Each row has a class, written after it.
[ 45   4 -26 -21  16  38  30  17 -21 -28  -6 -19  16 -11 -15  17 -36  50
 -37 -32 -26  38  -3 -14 -14   9   3   8  -1 -40  12  26  14]
<100>
[ 30  10 -58  -7   8  13  13  18 -26  -8  -4 -15 -28  -5 -32  19 -37  63
 -39 -28  -9  30  -3 -12  -1 -11  12  -8 -18 -34  16  23   0]
<39>
[  7  27   1   6  21  13  33  36 -20 -35  11  27 -61 -18  27  19 -44   7
 -52   5  34  -6  11 -13  34   1  20 -49  12 -14 -44 -17   1]
<39>
[ 33   6 -53 -38  -3  -1  -7   7 -25 -45   1  -5 -15   6 -24  17 -35  54
  -9 -28 -37  32  35  -7  13 -12  -1   4  -9 -32  15  36 -19]
<160>
[-17   9  13  -9   3 -14  -6   4  -1 -20 -25   7   8   0  15  48  34  22
 -61  10   6   3 -20 -34  -9  -6   3 -14 -15  -6  -7  -8  23]
<107>
[-23  45 -25  -1  18   0  23  26 -30 -21   3  17 -32  11  27  20 -65  15
 -55   0 -28 -25  16   3  31  17  37 -20   7 -21 -16 -16   6]
<186>
[-41   6  25   1   1  -5 -27  42  -5 -10 -23  30  20   8  33  19  34   6
 -82   7  -2   3 -15 -34  -4 -29 -23  10   8   8 -11 -12   0]
<59>
[-14   4 -50   9  10   1  33  53 -24 -27   5  10 -37 -17  33   4 -63  17
 -28 -23  -3  -1  11   3  37 -45  41 -40  13  -1   0 -16  -5]
<77>
[ 13  28 -55 -14  10   1   2  13 -26 -25  -8   0 -37  21 -21   2 -30  53
 -44 -23 -13  17   9 -16  21  -4  13  -7   0 -16   7  29   1]
<186>
[ 27   1 -58 -26  -6  -3  -7 -10  -7 -17 -17 -21  32 -14 -27  15 -25  69
 -27 -26 -48  54   6  -5  -5 -28  17  13 -12 -18  47  53   0]
<100>
[ 19  18  33 -30   0 -38 -14  20   9 -26 -28  18   1  -8  24   9  10  23
 -49  15   7  16  14 -41  10 -24 -20  -5  -6   2 -40   6  30]
<66>
[-17   6  22 -15 -17 -19 -28  -6   7  27 -22  17  33   4  21  -6  37 -13
 -52  18   7   5   1 -47  14 -25 -22  10 -11  18  -3  -1  15]
<59>
[ 28  19 -12 -32   2 -13  -7  18 -14 -45 -30 -13   3   7 -18  30  -8  48
 -36 -13 -32  36  20 -15 -11 -13 -14 -24 -25 -41  -8  12   2]
<186>
[-15  36  33 -25  -4  -6 -25  48 -10 -23 -31  26 -13  20  53  19  61  12
 -55   1   1  -1   6 -70  38 -16 -41  -7  26   9 -26   2   7]
<59>
[-14  30  -2   8  16  24  29  50 -24 -37  -5  35 -62   3  27   1 -44   5
 -46 -12  31 -17   2 -19  40 -16  14 -51  10 -14 -30 -29 -18]
<39>
[ -9  12 -38 -10   5  -1  41  49 -22 -17   1  41 -38   8  15  -6 -41  20
 -42 -30  22 -33  29   9  51 -17   9 -28 -21 -15 -35 -36 -27]
<160>
[ 45  12 -31 -33  -8  -6   8  11 -19 -15 -12 -18  -4 -19  -6  37 -32  62
 -33 -16 -33  38  14 -23  14 -18   8 -14 -17 -45   6  27  16]
<39>
[ 40  -4 -53 -43  11   0  11  -5 -28   0   4 -21  54 -19 -19  18 -52  51
 -24 -24 -31  -7  19 -15  -8 -13  33   0  -3 -24  45  51  -3]
<107>
[-21  -3 -45  16   7 -29  30  47 -20 -29 -14   8 -45 -14  32   9 -35  -4
 -33  -9  -2  11  15   1  49 -51  26 -69   2  16   3  -9  -8]
<77>
[ 36  11 -27 -38  -6  -1   5   7 -18 -27 -38 -33  18   5  -2  18 -30  47
 -28 -26 -45  25   7 -10  16 -19  21 -30  -3 -38  20  38   9]
<107>
[ 23   6 -22  -8 -10  16   3  22 -12   9 -20 -16 -14  -7  -7  29   1  40
 -20 -27 -30  35 -11 -41   8 -23  18  -2   7 -19  16  30   6]
<39>
[  6  33  18 -26 -13  10 -43  12  12 -43 -41   6  -3   0  11   1  -1   8
 -39  -6   2  18 -14 -24   4 -35  -1 -30   2   0  -6  13  -6]
<207>
[ -2  23  15  -9 -29   2 -53  23   5  -5  -9  17  -2  14  18   9  19  12
   8 -11  -5 -20 -16 -32   7 -33   9  16  42  20  -4  20 -13]
<207>
[ 16  17 -30 -30   5  11   7  13 -35 -28  -7  -6  -3   0 -29  13  -7  43
  -3 -33 -44  31  22 -12   6  -8  -2  -2   4 -29  12  44 -18]
<153>
[-49  20  -7   5 -37  -6 -59  25  -9 -16 -19  24  -5  18  20  19  29  29
 -60   4   3   3   3 -60  12 -69 -12   0   0  11  -2 -21   1]
<59>
[ -37   15    8    4    7   -7  -45   19   -1  -43  -28   33    4   -8
   14   17   30   17 -114   13   24    4    1  -22    1  -27  -10  -23
    2    0  -19   -6  -13]
<59>
[-26   0 -52  -6   8 -10  41  39 -27 -10   5  33 -28   2  20   7 -52   9
 -66 -11  -3 -27  26  12  62 -17  17 -20 -16   6 -14 -18 -15]
<160>
[-32  27  47   0  -2  11 -42  17  -9 -38  -9  29  25   5  14   7  36 -12
 -56  20  16 -11  21 -38  -2 -17  -6  12  38   1 -29  -9 -21]
<59>
[  2  -1 -42  -4  21  16  23  42 -20 -12   3  42 -13 -15  22  -4 -42  26
 -43 -23   9 -27  15  23  53 -10  13 -50  10  -5  -9  14 -30]
<100>
[-16  21  13  -3   8  36 -38  27 -17 -36 -19  10  -7   2  21  22  24   3
 -39 -12 -19   8 -26 -29  28  -6  26 -19  43 -11   3  14   8]
<77>
[-28   6 -22  16  12  -7  42  27 -12 -27  -9  12 -20 -16  19  16 -39  -5
 -53   3   8 -27  13  37  21  -1  17 -45 -10 -13 -26 -29 -11]
<207>
[  9  14 -27 -29   2 -11  20  18 -26  25  -2  13   3  -9   8  10 -25  41
 -43 -11 -35  49  31 -42   6 -18 -15  23 -25 -43   4  22  12]
<59>
[-36  25 -24  -2  28   0  39  58 -23 -32 -12  15  -6   3  37  -9 -30   7
 -80  -4   5 -20  22   9  32 -13  -6 -22   3   5 -13 -21 -15]
<59>
[ -6   6  10 -22  -5   8 -24  40  12 -22 -18  43 -15  10  10   9  26  17
 -32  -5   9  -6  11 -12  26 -14 -21  16  -1   2 -41 -13 -37]
<160>
[-14  26   7 -23 -11 -13 -74  11 -11 -62  -8  26 -11 -12   0  28  20  13
 -14  20   6  40  20 -41  14 -64  -3 -41  -1   2  -4  10 -14]
<77>
[ 15  21  31 -29   1  -2 -34  20  14 -25 -43  16  14   4  17 -23  28   9
 -47  -2  23 -20   4 -38  32 -19 -11 -18  16  15 -32  13  10]
<66>
[  9  16 -10  -9  22 -19  20  49 -25 -30 -11  34 -43   0  34 -17 -30  14
 -47 -16  17 -19  24  -3  64 -20  12 -65  25   0 -36  20   9]
<66>
[ -3  13   1 -12  30  26  34  52 -19 -11   5  29 -23 -17  48 -30 -36 -13
 -48 -32  20 -11   5 -16  53  -5  15 -53  34  14 -18   6 -20]
<174>
[ 19  11 -38 -25   7 -12  -4  35 -42 -25  -4   6  -2   3 -17  16 -15  64
 -23 -31 -29  10  33 -47   7 -32   0  -3   8 -32  10  41   4]
<66>
[ 38  25 -27 -56   5 -25   5 -19 -15  13 -37 -19  43  10 -22  23   7  53
  -3 -14 -50   0  30 -22   3  33 -10  12 -39 -64  21  35 -11]
<107>
[-32   6  18 -17   8  41  -7  -2  -3  -3   5  40   4   8  13 -10  32   6
 -10 -22  23 -23 -35 -26   2  -1 -16   2  -6   3  -5 -25  11]
<153>
[  2  -5  28 -33  -8 -23 -45 -16  18 -20 -24  17  38 -27  15  -3   7   5
 -62  13   0  33   6 -38   3 -25 -19 -12 -10  10  -1  12 -15]
<174>
[ -7 -11   0  -8 -35   0 -38   3  -4  10  -6  27   8   2  23  31   7  -8
 -46  -5  -2 -32  -1 -56  31 -34  15  -4   6  19  -4 -10   5]
<160>
[ 50  35 -14 -58  21 -23  -6  10  -8 -26 -11 -13  18 -17  -8  12 -20  54
  31 -10 -51  29  61 -11 -14   4 -11  -1 -14 -47  -2  45  -3]
<66>
[ 25  22 -52 -13 -11   5 -14   8 -23  33   2  16 -37  -1 -28   6 -33  57
   8 -32 -15  29   7 -34  10 -30  22  -7 -21 -40  20  33 -17]
<39>
[ 21  28 -46 -43   1 -15   8  -8 -19   9 -22   2  34   3 -26 -14 -55  53
 -37 -26 -46   8  31   0  18  -6  29   9 -28 -50  17  27 -13]
<186>
[ 43  -5 -33 -31  24  -9  20   3 -19 -22 -15 -21  36 -25 -32   0 -38  49
 -37 -20 -33  29  39  -6 -13  -3  13   8  -5 -43   9  47   7]
<66>
[  1  15  23 -16 -33  10 -25  30   3  -5 -22   6 -10  12  35  18  14  -5
 -22   7  -3 -17 -13 -69  30 -29 -15  18  34  32 -16   4   9]
<207>
[-27   7 -32   3  10  34  56  70 -27 -26  12  22 -41   5  31   7 -55   5
 -44 -31  -2 -11   8  11  44 -32  30 -20   6   3 -25 -35  -4]
<160>
[ -6  13 -17  -3  10 -19  25  35 -42 -20   8  34 -11 -26   7  29 -47  20
 -68  -4   1  -4  26 -16  35 -37  37 -42   7 -19 -11  11 -18]
<39>
[-13  26   5 -21 -31 -17 -39  12  -1 -43   5  32   3   8  26  36  36  71
 -30   0   5   6  -3 -39  25 -37  -3  27  20   5 -19  -3  24]
<100>
[ 13  17  31 -13 -10  10 -27  36 -12 -29  -4  27 -25   1  10  46  19  -9
 -74  17  21  -3   5 -48  25  -9 -11  -6   9  12 -58  -9   9]
<160>
[-12  11 -15  -7  31  -1  16  26   2 -31  -9  30 -44 -37  39  -8 -39   6
 -63 -11   6  32  17  17  39  -3  12 -77  -3  -7 -21   7 -26]
<174>
[ 14  25 -35 -10 -21 -23  15  33 -14  -2 -55 -12 -38  26 -12  20   0  50
 -39 -23 -48  40  26 -54  26 -24  -5   7 -13 -30 -10  14 -11]
<186>
[-19  21 -15  -5  29   1  53  52 -40 -31  12  13 -16 -10  35  40 -49   2
 -50   7   0 -31  23  -4  28  -8  29 -46  10  -4 -20 -13  -2]
<107>
[-34   3  30  -3   0   4 -29  23  -9   2 -20  48  22   1  20   3  49  -8
 -68   6  13 -11  12 -42  22 -18 -17   0  21  -3 -20   4 -24]
<59>
[-12  11  32 -29 -10  27 -37  23  -6  14  -2  28   7 -15  42  10  28 -12
 -55  -3  12   8 -19 -83  39 -28 -13 -21  13  30 -10   6  20]
<174>
[ -6  17 -13   1  43  12  25  56 -25 -23   4  37 -36 -18  35  -5 -41   0
 -45 -16  14 -34  24  -8  38  -8  29 -56  33   2 -27  14  -6]
<66>
[ 24  -6 -47 -40  -4  10  19  35 -42 -29   7  17   0   8 -21  10 -51  48
 -11 -32 -32   4  54  -5  32 -19 -12   6 -18 -55  -6   8 -36]
<160>
[ -7  15  15 -22 -17  11 -41   6   3 -31 -20   1  15   0  12  26  12   2
 -29   9   1  -1 -18 -24  -3 -27 -18 -24 -14   3  -2  -9  17]
<207>
[ -7  17  21 -17  -7 -12 -24 -15  -7   2  -3  33  10  -3  14  24   1  18
 -77  22  16 -14 -21 -58  19   2   2  23  -3  -3  -7  -6  24]
<39>
[-14   0 -43   6  17   8  32  47 -21  -6   5  43 -54 -11  26  16 -33  -6
 -43 -24  10 -33  32  -1  54 -10  24 -54   4   1 -24  -9 -36]
<160>
[-10  11  -3 -15  10 -12  38  55 -26 -23  -1  35 -26 -12  37  -5 -27  -9
 -25 -21   7 -16  15  12  55 -43   8 -69  16  25 -28   3 -14]
<153>
[-26  22 -19  -5  26  -8  39  42 -12 -50 -12   6 -36  -1  46  34 -39  31
 -63   2  -7   2  -7  34  27  -3  21 -53  -9 -14 -22 -19  20]
<107>
[  0  -2  15 -10 -22  16 -22 -13  20  -3  -4  11  12 -14  13  32  55  22
 -20  13   5  32 -11 -33  18 -15  -1  14   8  16 -16   7  36]
<100>
[ 30   5 -59 -49 -12 -13   1   8 -29  -4  -8 -11  17   4 -18  24 -29  45
 -19 -27 -50  10  39 -20  28 -18  -2   2 -32 -26  24  29  -8]
<160>
[-33  22  -3  -4 -14   9 -30  13   5 -19 -22  18  -1  24   0   1  -1  30
 -55  -9   6   4 -27 -42 -10 -43  11  20  -9  13   0 -25   9]
<186>
[-15  16 -29 -10  12 -10  53  52 -37 -23  13  36 -42 -16  40  15 -61   8
 -58  -8   5 -11  21 -21  52 -31  17 -34  16   4 -17   7   1]
<207>
[ -6   2  18 -15  -3   4 -33  -3  15 -17 -34  -1  27  11   4   1  13  -4
 -65   8   2  11 -36 -16  -2 -20  -3 -11  -7  28   3   2  26]
<186>
[ 14  24  30 -34  -1  -8 -36  23   1 -21 -26   5  35 -12  28  24  24   4
 -29   6  -6 -13  -2 -28  13 -10  -5 -14  -1  -8 -17 -11   9]
<77>
